Here is a tiny trained network, its code and every weight. The questions are about switching its units off for an input and a class, where a switched-off unit gives its printed mean instead of its output.

import numpy as np


def w(rows, s, z=0):
    codes = np.array(rows[::2]) - 128.0
    scale = np.full(codes.shape[1], s)
    scale[-1] = z or s
    return codes * scale


def norm(h):
    return h / np.sqrt((h * h).mean(-1, keepdims=True) + 1e-5)


def f(y):
    return np.maximum(y, 0)


def log_softmax(a):
    a = a - a.max(-1, keepdims=True)
    return a - np.log(np.exp(a).sum(-1, keepdims=True))


def net(x, mask):
    res = np.array(x, float).reshape(1, 7) / 4 @ E
    u = 0
    for l in range(3):
        y = f(norm(res) @ A[l][:, :-1].T + A[l][:, -1])
        res = res + np.where(mask[u : u + 12], y, B[l][:, -1]) @ B[l][:, :-1]
        u += 12
    return log_softmax(norm(res)[-1] @ U[:, :-1].T + U[:, -1])


A, B = {}, {}
E = w([
[65,120,98,160],'x0',
[158,193,115,157],'x1',
[175,193,134,87],'x2',
[173,210,139,66],'x3',
[186,51,2,65],'x4',
[203,46,236,165],'x5',
[66,53,180,40],'x6',
],0.0082)
A[0] = w([
[116,162,120,153,29],'L0N1',
[76,98,99,95,22],'L0N2',
[66,125,162,188,14],'L0N3',
[110,202,72,120,72],'L0N4',
[127,190,97,120,14],'L0N5',
[187,76,71,173,3],'L0N6',
[150,146,104,93,87],'L0N7',
[28,134,159,253,31],'L0N8',
[174,84,86,156,10],'L0N9',
[82,142,161,106,113],'L0N10',
[75,116,97,222,31],'L0N11',
[133,62,131,164,116],'L0N12',
],0.014,0.0063)
B[0] = w([
[136,129,115,118,140],'L0N1',
[101,97,100,58,166],'L0N2',
[20,128,220,108,177],'L0N3',
[149,188,85,169,231],'L0N4',
[115,192,119,77,167],'L0N5',
[255,75,90,170,192],'L0N6',
[105,137,148,177,175],'L0N7',
[62,119,193,182,254],'L0N8',
[221,106,66,134,168],'L0N9',
[165,105,103,138,188],'L0N10',
[175,121,229,150,202],'L0N11',
[119,233,100,147,212],'L0N12',
],0.0096,0.0046)
A[1] = w([
[115,60,64,29,76],'L1N1',
[226,21,45,205,5],'L1N2',
[210,77,86,173,52],'L1N3',
[30,67,1,42,60],'L1N4',
[24,83,110,42,50],'L1N5',
[219,153,248,56,2],'L1N6',
[131,109,87,121,67],'L1N7',
[141,51,204,141,101],'L1N8',
[194,137,220,73,24],'L1N9',
[128,252,112,84,86],'L1N10',
[111,135,129,145,31],'L1N11',
[119,139,212,81,90],'L1N12',
],0.01,0.0052)
B[1] = w([
[87,95,101,188,217],'L1N1',
[212,114,80,147,255],'L1N2',
[180,99,51,153,215],'L1N3',
[90,91,121,209,235],'L1N4',
[109,51,56,217,198],'L1N5',
[172,104,205,1,209],'L1N6',
[122,100,128,108,144],'L1N7',
[140,170,116,88,210],'L1N8',
[174,106,226,6,185],'L1N9',
[59,164,52,75,235],'L1N10',
[144,107,114,119,128],'L1N11',
[186,91,146,148,198],'L1N12',
],0.0094,0.0044)
A[2] = w([
[179,122,99,187,135],'L2N1',
[132,134,94,137,70],'L2N2',
[101,115,167,142,170],'L2N3',
[104,98,109,97,41],'L2N4',
[160,155,104,143,60],'L2N5',
[110,139,126,114,34],'L2N6',
[142,158,118,159,88],'L2N7',
[133,249,89,117,53],'L2N8',
[98,126,147,130,115],'L2N9',
[141,113,62,126,120],'L2N10',
[64,147,147,112,40],'L2N11',
[161,143,165,91,4],'L2N12',
],0.016,0.0044)
B[2] = w([
[175,190,155,164,253],'L2N1',
[133,146,175,132,169],'L2N2',
[180,179,136,181,209],'L2N3',
[124,109,136,129,144],'L2N4',
[148,176,98,135,181],'L2N5',
[149,106,124,129,130],'L2N6',
[152,172,98,129,170],'L2N7',
[26,246,89,2,254],'L2N8',
[169,162,111,153,166],'L2N9',
[116,165,131,149,244],'L2N10',
[171,173,175,228,168],'L2N11',
[196,172,177,76,168],'L2N12',
],0.0094,0.0056)
U = w([
[249,110,66,124,144],'0',
[72,36,87,158,141],'1',
[66,137,252,181,73],'2',
[207,108,234,24,84],'3',
[84,232,88,56,113],'4',
[146,159,138,152,254],'5',
],0.022,0.0026)

Each question gives the input, the list of numbers given to net, and the class t.
The units are the neurons (one row each of A and B). Each row of codes is followed by its name. A weight is (code - 128) times the scale printed after its matrix; where a second scale follows, it is the last column's (A, B and U).
mask holds one flag per neuron, layer by layer. A switched-off neuron (its flag False) gives its mean, the last column of its row in B, instead of its output. The means were averaged over made-up inputs and are rounded, as every weight is.
A unit's drop is (log p(t) with every unit on - log p(t) with that unit switched off) / (log p(t) with every unit on - log p(t) with every unit switched off).
The circuit of an input: a set's keep is (log p(t) with only the set's units on - log p(t) with every unit switched off) / (log p(t) with every unit on - log p(t) with every unit switched off). Starting from the 12 units with the biggest drops (on a tie, the unit counted first), units are removed one at a time, each time the one whose removal leaves the highest keep (on an exact tie, the one counted first), for as long as the keep stays at least 0.8.
circuit, biggest first: the units of the circuit, biggest drop first
most important unit: the unit with the biggest drop
top k neurons: the k neurons with the biggest drops, biggest first
k most important neurons of layer l: the k neurons of layer l with the biggest drops, biggest first
drop when u is switched off: that unit's drop, to one decimal
input [2,-3,-1,5,0,4,-4], class 3: circuit, biggest first => (L0N4 L1N6)
input [-8,8,-7,7,-4,2,-3], class 3: circuit, biggest first => (L1N6 L0N4 L1N9)
input [8,-6,3,-2,-4,-5,7], class 1: circuit, biggest first => (L1N5)
input [7,3,6,-2,-8,-7,6], class 2: circuit, biggest first => (L0N8 L2N11)
input [8,-5,-4,5,-6,-8,-1], class 2: 3 most important neurons of layer 0 => (L0N8 L0N3 L0N12)
input [-6,-2,-1,-5,-3,-3,-8], class 2: circuit, biggest first => (L0N8 L0N11)
input [5,4,-5,-4,0,-7,-2], class 2: circuit, biggest first => (L0N8 L0N11)
input [-5,-4,3,3,6,-1,2], class 1: top 2 neurons => (L0N6 L0N11)
input [7,0,0,-2,5,-5,-2], class 5: 2 most important neurons of layer 0 => (L0N4 L0N12)
input [1,7,-4,2,2,2,5], class 1: 2 most important neurons of layer 0 => (L0N11 L0N4)
input [2,2,4,5,-1,0,5], class 3: top 2 neurons => (L0N12 L1N6)
input [4,2,-2,1,-1,8,3], class 3: 2 most important neurons of layer 0 => (L0N4 L0N7)
input [4,-6,6,-2,0,1,-3], class 0: top 2 neurons => (L0N6 L0N9)
input [3,8,5,5,-4,6,-2], class 3: most important unit => L1N6
input [4,6,-2,-5,-7,-3,-8], class 2: drop when L0N8 is switched off => 0.2
input [0,-4,1,6,7,-1,6], class 1: drop when L0N1 is switched off => 0.0
input [-8,-8,4,-5,-5,-2,-5], class 2: drop when L0N8 is switched off => 0.3
